Here is a tiny trained network, its code and every weight. The questions are about switching its units off for an input and a class, where a switched-off unit gives its printed mean instead of its output.

import numpy as np


def w(rows, s, z=0):
    codes = np.array(rows[::2]) - 128.0
    scale = np.full(codes.shape[1], s)
    scale[-1] = z or s
    return codes * scale


def f(y):
    return np.maximum(y, 0)


def log_softmax(a):
    a = a - a.max(-1, keepdims=True)
    return a - np.log(np.exp(a).sum(-1, keepdims=True))


def net(x, mask):
    res = np.array(x, float).reshape(1, 4) / 4 @ E
    y = f(res @ A[0][:, :-1].T + A[0][:, -1])
    res = res + np.where(mask, y, B[0][:, -1]) @ B[0][:, :-1]
    return log_softmax(res[-1] @ U[:, :-1].T + U[:, -1])


A, B = {}, {}
E = w([
[158,122,156,166,55,54,165,130,168],'x0',
[116,83,164,57,101,106,105,147,190],'x1',
[65,150,175,99,108,172,130,107,136],'x2',
[83,164,170,146,147,90,74,5,125],'x3',
],0.014)
A[0] = w([
[32,142,198,127,155,116,56,38,176,206],'n1',
[158,115,100,85,195,181,87,188,105,215],'n2',
[218,97,168,123,46,25,172,135,228,184],'n3',
[136,107,134,111,110,76,143,101,185,90],'n4',
[40,162,153,90,127,121,16,53,183,228],'n5',
[139,232,95,206,143,131,155,61,48,159],'n6',
[208,88,98,124,102,132,187,253,157,241],'n7',
[157,70,116,99,145,127,103,161,168,99],'n8',
[52,155,178,80,132,125,148,156,138,158],'n9',
[107,227,163,162,198,177,106,72,100,254],'n10',
[194,96,60,74,156,162,120,198,88,168],'n11',
[46,170,154,43,155,194,84,103,121,134],'n12',
],0.0078,0.0043)
B[0] = w([
[76,254,109,75,191,108,52,150,126,232],'n1',
[97,75,75,65,199,152,153,69,106,209],'n2',
[136,175,128,192,43,60,83,204,172,233],'n3',
[107,175,123,145,95,94,73,176,170,161],'n4',
[81,239,163,29,160,133,101,196,119,229],'n5',
[161,136,106,188,72,73,100,71,9,211],'n6',
[221,19,79,149,71,113,169,98,222,254],'n7',
[134,79,67,87,100,123,101,159,161,163],'n8',
[97,120,118,143,122,181,140,144,179,166],'n9',
[126,182,128,100,144,86,213,18,72,224],'n10',
[177,34,55,108,164,108,94,55,143,216],'n11',
[37,136,200,97,196,223,223,131,109,203],'n12',
],0.0083,0.015)
U = w([
[86,159,183,71,175,162,127,139,92,20],'0',
[175,99,143,219,61,101,149,187,192,213],'1',
[75,87,148,121,125,203,179,132,144,34],'2',
[140,142,111,174,120,97,139,56,1,250],'3',
[172,25,46,118,137,123,126,129,164,129],'4',
[104,175,133,132,105,73,47,191,161,133],'5',
],0.0099,0.0017)

Each question gives the input, the list of numbers given to net, and the class t.
The units are the neurons (one row each of A and B). Each row of codes is followed by its name. A weight is (code - 128) times the scale printed after its matrix; where a second scale follows, it is the last column's (A, B and U).
mask holds one flag per neuron, in row order. A switched-off neuron (its flag False) gives its mean, the last column of its row in B, instead of its output. The means were averaged over made-up inputs and are rounded, as every weight is.
A unit's drop is (log p(t) with every unit on - log p(t) with that unit switched off) / (log p(t) with every unit on - log p(t) with every unit switched off).
The circuit of an input: a set's keep is (log p(t) with only the set's units on - log p(t) with every unit switched off) / (log p(t) with every unit on - log p(t) with every unit switched off). Starting from all 12 units, units are removed one at a time, each time the one whose removal leaves the highest keep (on an exact tie, the one counted first), for as long as the keep stays at least 0.8.
units of the circuit, in order: the units of the circuit, biggest drop first
k most important neurons: the k neurons with the biggest drops, biggest first
drop of u: that unit's drop, to one decimal
input [6,-3,5,3], class 5: units of the circuit, in order => [n1, n2]
input [0,8,7,-4], class 2: units of the circuit, in order => [n12, n9]
input [-3,-5,5,6], class 0: units of the circuit, in order => [n5]
input [-6,-3,8,-6], class 2: units of the circuit, in order => [n12, n1]
input [2,2,-5,-1], class 1: 2 most important neurons => [n3, n2]
input [-4,-4,-1,-3], class 4: 2 most important neurons => [n11, n1]
input [7,2,-7,4], class 1: 2 most important neurons => [n5, n1]
input [3,-3,6,5], class 0: 2 most important neurons => [n5, n1]
input [2,6,0,-1], class 1: 2 most important neurons => [n1, n5]
input [-5,6,7,-8], class 4: 2 most important neurons => [n11, n7]
input [-1,-3,4,2], class 0: drop of n10 => -0.1
input [-6,1,-5,3], class 0: drop of n7 => 0.4
input [-3,2,8,-8], class 4: drop of n7 => 0.2
input [2,3,-8,7], class 5: drop of n1 => 0.0
input [-6,-3,7,-8], class 4: units of the circuit, in order => [n11]
